Below is a small trained network, with its code and all its weights. Each question gives an input and a class and asks what happens when units are switched off, that is, made to give their printed mean instead of their output.

import numpy as np


def w(rows, s, z=0):
    codes = np.array(rows[::2]) - 128.0
    scale = np.full(codes.shape[1], s)
    scale[-1] = z or s
    return codes * scale


def f(y):
    return np.maximum(y, 0)


def log_softmax(a):
    a = a - a.max(-1, keepdims=True)
    return a - np.log(np.exp(a).sum(-1, keepdims=True))


def net(x, mask):
    res = np.array(x, float).reshape(1, 4) / 4 @ E
    y = f(res @ A[0][:, :-1].T + A[0][:, -1])
    res = res + np.where(mask, y, B[0][:, -1]) @ B[0][:, :-1]
    return log_softmax(res[-1] @ U[:, :-1].T + U[:, -1])


A, B = {}, {}
E = w([
[150,96,55,255,106],'x0',
[74,209,34,88,97],'x1',
[227,184,146,136,60],'x2',
[96,214,183,200,187],'x3',
],0.0088)
A[0] = w([
[92,209,36,114,125,140],'N0',
[148,47,233,162,115,49],'N1',
[62,99,120,123,174,45],'N2',
[192,154,159,131,41,64],'N3',
[138,128,96,201,150,54],'N4',
[102,230,81,122,94,27],'N5',
[129,136,229,67,141,53],'N6',
[177,39,111,74,74,49],'N7',
[74,35,100,90,160,129],'N8',
[112,138,28,224,87,107],'N9',
[152,64,71,172,81,154],'N10',
[101,244,190,178,196,116],'N11',
[123,219,181,175,185,76],'N12',
[158,100,83,210,144,26],'N13',
[184,49,69,77,104,63],'N14',
[122,194,155,2,167,45],'N15',
[200,15,240,154,165,57],'N16',
[23,55,139,133,237,73],'N17',
[147,112,147,34,147,208],'N18',
[87,177,184,180,188,58],'N19',
[179,168,180,102,45,72],'N20',
[149,26,120,19,50,112],'N21',
[189,32,157,149,145,67],'N22',
[183,53,227,104,179,24],'N23',
[220,147,138,119,74,58],'N24',
[41,129,76,126,184,87],'N25',
[121,128,67,196,108,59],'N26',
[95,190,177,150,152,5],'N27',
[170,107,222,70,181,114],'N28',
[62,83,123,121,214,55],'N29',
[65,212,114,58,84,79],'N30',
[79,186,60,108,131,30],'N31',
[195,233,123,134,73,61],'N32',
[80,203,146,40,100,119],'N33',
[94,221,167,165,199,117],'N34',
[211,203,180,141,86,22],'N35',
[48,89,136,135,168,27],'N36',
[145,33,84,55,79,107],'N37',
[108,168,190,178,150,1],'N38',
[89,183,70,56,94,99],'N39',
[105,193,164,54,141,77],'N40',
[143,104,120,35,110,56],'N41',
[102,142,52,87,77,103],'N42',
[202,177,161,124,96,56],'N43',
],0.0096,0.004)
B[0] = w([
[245,174,101,43,210,251],'N0',
[246,205,93,25,198,198],'N1',
[121,87,161,72,32,175],'N2',
[68,77,164,57,48,197],'N3',
[150,38,140,215,168,174],'N4',
[199,166,84,57,167,213],'N5',
[150,17,137,219,156,205],'N6',
[20,185,62,135,92,204],'N7',
[48,118,186,55,36,208],'N8',
[166,9,174,220,193,240],'N9',
[108,76,156,221,187,217],'N10',
[2,182,50,148,160,253],'N11',
[9,193,44,138,121,215],'N12',
[173,13,148,237,132,183],'N13',
[12,204,38,238,147,204],'N14',
[139,11,155,236,162,250],'N15',
[244,204,59,7,190,234],'N16',
[125,77,191,26,33,235],'N17',
[79,76,171,243,161,233],'N18',
[46,180,44,99,138,203],'N19',
[72,58,180,55,66,201],'N20',
[2,171,59,209,156,253],'N21',
[197,143,49,102,197,192],'N22',
[250,136,42,88,219,204],'N23',
[81,107,157,62,28,196],'N24',
[158,104,189,38,49,211],'N25',
[190,19,166,204,130,187],'N26',
[22,132,38,175,146,175],'N27',
[206,25,114,202,208,217],'N28',
[111,68,184,38,29,195],'N29',
[227,137,102,107,198,242],'N30',
[211,140,78,23,163,201],'N31',
[124,90,170,24,20,221],'N32',
[185,13,193,213,188,251],'N33',
[13,193,42,178,166,235],'N34',
[86,72,169,24,40,201],'N35',
[124,76,141,53,24,176],'N36',
[8,241,44,130,108,227],'N37',
[53,136,21,152,131,169],'N38',
[193,163,115,107,189,237],'N39',
[139,16,165,228,192,221],'N40',
[96,115,89,193,180,193],'N41',
[199,208,41,55,179,214],'N42',
[57,61,179,33,52,187],'N43',
],0.0064,0.0079)
U = w([
[40,202,67,154,109,70],'0',
[216,172,97,65,159,105],'1',
[146,60,153,200,137,1],'2',
[92,102,163,33,5,29],'3',
[126,154,126,130,126,240],'4',
],0.012,0.0058)

Each question gives the input, the list of numbers given to net, and the class t.
The units are the neurons (one row each of A and B). Each row of codes is followed by its name. A weight is (code - 128) times the scale printed after its matrix; where a second scale follows, it is the last column's (A, B and U).
mask holds one flag per neuron, in row order. A switched-off neuron (its flag False) gives its mean, the last column of its row in B, instead of its output. The means were averaged over made-up inputs and are rounded, as every weight is.
A unit's drop is (log p(t) with every unit on - log p(t) with that unit switched off) / (log p(t) with every unit on - log p(t) with every unit switched off).
The circuit of an input: a set's keep is (log p(t) with only the set's units on - log p(t) with every unit switched off) / (log p(t) with every unit on - log p(t) with every unit switched off). Starting from the 12 units with the biggest drops (on a tie, the unit counted first), units are removed one at a time, each time the one whose removal leaves the highest keep (on an exact tie, the one counted first), for as long as the keep stays at least 0.8.
circuit, biggest first: the units of the circuit, biggest drop first
most important unit: the unit with the biggest drop
k most important neurons: the k neurons with the biggest drops, biggest first
drop when u is switched off: that unit's drop, to one decimal
input [6,5,3,1], class 2: most important unit	N9
input [7,7,6,-1], class 1: 2 most important neurons	[N0; N42]
input [-8,-4,2,7], class 2: 2 most important neurons	[N28; N6]
input [6,5,-3,-5], class 2: 2 most important neurons	[N9; N26]
input [-5,1,-5,-4], class 2: circuit, biggest first	[N18; N15]
input [-6,-4,6,-7], class 0: 3 most important neurons	[N21; N37; N7]
input [-6,-7,-2,6], class 1: 4 most important neurons	[N16; N23; N1; N28]
input [-7,-2,-8,0], class 3: 3 most important neurons	[N17; N29; N8]
input [-1,-5,5,4], class 1: 4 most important neurons	[N16; N1; N23; N17]
input [6,1,-8,7], class 3: 4 most important neurons	[N17; N25; N29; N36]
input [8,6,8,-4], class 2: 2 most important neurons	[N9; N10]
input [4,2,-4,2], class 2: 3 most important neurons	[N9; N32; N35]
input [1,-8,-6,8], class 0: 3 most important neurons	[N11; N34; N12]
input [7,8,7,-2], class 1: circuit, biggest first	[N0]
input [6,7,6,-2], class 1: 2 most important neurons	[N0; N42]
input [6,-8,-2,-6], class 1: 2 most important neurons	[N16; N1]
input [3,-7,-6,-3], class 1: drop when N16 is switched off	0.2
input [1,-6,8,1], class 3: drop when N35 is switched off	0.1
input [7,7,1,-1], class 1: drop when N0 is switched off	0.7
input [-4,4,-6,-4], class 3: most important unit	N8
